Here is a tiny trained network, its code and every weight. The questions are about switching its units off for an input and a class, where a switched-off unit gives its printed mean instead of its output.

import numpy as np


def w(rows, s, z=0):
    codes = np.array(rows[::2]) - 128.0
    scale = np.full(codes.shape[1], s)
    scale[-1] = z or s
    return codes * scale


def f(y):
    return np.maximum(y, 0)


def log_softmax(a):
    a = a - a.max(-1, keepdims=True)
    return a - np.log(np.exp(a).sum(-1, keepdims=True))


def net(x, mask):
    res = np.array(x, float).reshape(1, 3) / 4 @ E
    y = f(res @ A[0][:, :-1].T + A[0][:, -1])
    res = res + np.where(mask, y, B[0][:, -1]) @ B[0][:, :-1]
    return log_softmax(res[-1] @ U[:, :-1].T + U[:, -1])


A, B = {}, {}
E = w([
[184,184,66,141,162,74,49],'x0',
[190,85,212,185,165,94,111],'x1',
[145,2,92,150,42,61,89],'x2',
],0.012)
A[0] = w([
[122,82,86,92,21,58,99,171],'N0',
[231,108,189,195,176,70,125,187],'N1',
[156,208,92,105,125,116,107,98],'N2',
[141,188,96,116,176,168,114,165],'N3',
[150,91,238,175,136,79,128,155],'N4',
[36,115,161,97,112,204,254,162],'N5',
[137,111,8,175,125,77,79,252],'N6',
],0.0084,0.0028)
B[0] = w([
[29,37,106,149,25,88,129,231],'N0',
[170,114,157,166,127,65,113,232],'N1',
[141,179,118,83,170,74,84,196],'N2',
[163,172,142,114,205,124,108,215],'N3',
[185,23,195,203,113,175,87,214],'N4',
[100,124,189,126,69,246,212,251],'N5',
[97,58,55,52,1,58,44,229],'N6',
],0.0091,0.011)
U = w([
[182,178,57,70,153,77,37,114],'0',
[79,124,179,115,114,215,228,75],'1',
[48,87,69,104,74,88,86,104],'2',
[194,82,196,210,125,99,70,93],'3',
[127,206,146,123,244,113,140,251],'4',
],0.011,0.0026)

Each question gives the input, the list of numbers given to net, and the class t.
The units are the neurons (one row each of A and B). Each row of codes is followed by its name. A weight is (code - 128) times the scale printed after its matrix; where a second scale follows, it is the last column's (A, B and U).
mask holds one flag per neuron, in row order. A switched-off neuron (its flag False) gives its mean, the last column of its row in B, instead of its output. The means were averaged over made-up inputs and are rounded, as every weight is.
A unit's drop is (log p(t) with every unit on - log p(t) with that unit switched off) / (log p(t) with every unit on - log p(t) with every unit switched off).
The circuit of an input: a set's keep is (log p(t) with only the set's units on - log p(t) with every unit switched off) / (log p(t) with every unit on - log p(t) with every unit switched off). Starting from all 7 units, units are removed one at a time, each time the one whose removal leaves the highest keep (on an exact tie, the one counted first), for as long as the keep stays at least 0.8.
circuit, biggest first: the units of the circuit, biggest drop first
k most important neurons: the k neurons with the biggest drops, biggest first
drop of u: that unit's drop, to one decimal
input [6,-8,0], class 0: most important neuron	[N2]
input [1,-5,-3], class 4: circuit, biggest first	[N6, N0]
input [2,4,-6], class 4: circuit, biggest first	[N6, N0]
input [4,-2,0], class 0: 2 most important neurons	[N5, N0]
input [6,3,1], class 0: 2 most important neurons	[N5, N6]
input [-5,0,4], class 1: circuit, biggest first	[N6, N5]
input [-4,-5,3], class 1: 2 most important neurons	[N5, N6]
input [4,-5,-5], class 4: 4 most important neurons	[N6, N0, N3, N1]
input [-7,4,2], class 1: 2 most important neurons	[N5, N6]
input [1,-7,-7], class 4: 2 most important neurons	[N3, N2]
input [-8,1,7], class 1: 2 most important neurons	[N6, N5]
input [-2,-4,1], class 1: 2 most important neurons	[N6, N5]
input [5,5,8], class 2: 2 most important neurons	[N6, N0]
input [0,-6,-3], class 1: 2 most important neurons	[N5, N1]
input [4,1,-6], class 4: circuit, biggest first	[N6]
input [7,4,0], class 0: drop of N6	0.5
input [4,2,5], class 2: drop of N6	0.2
input [3,6,-8], class 4: drop of N1	-0.1
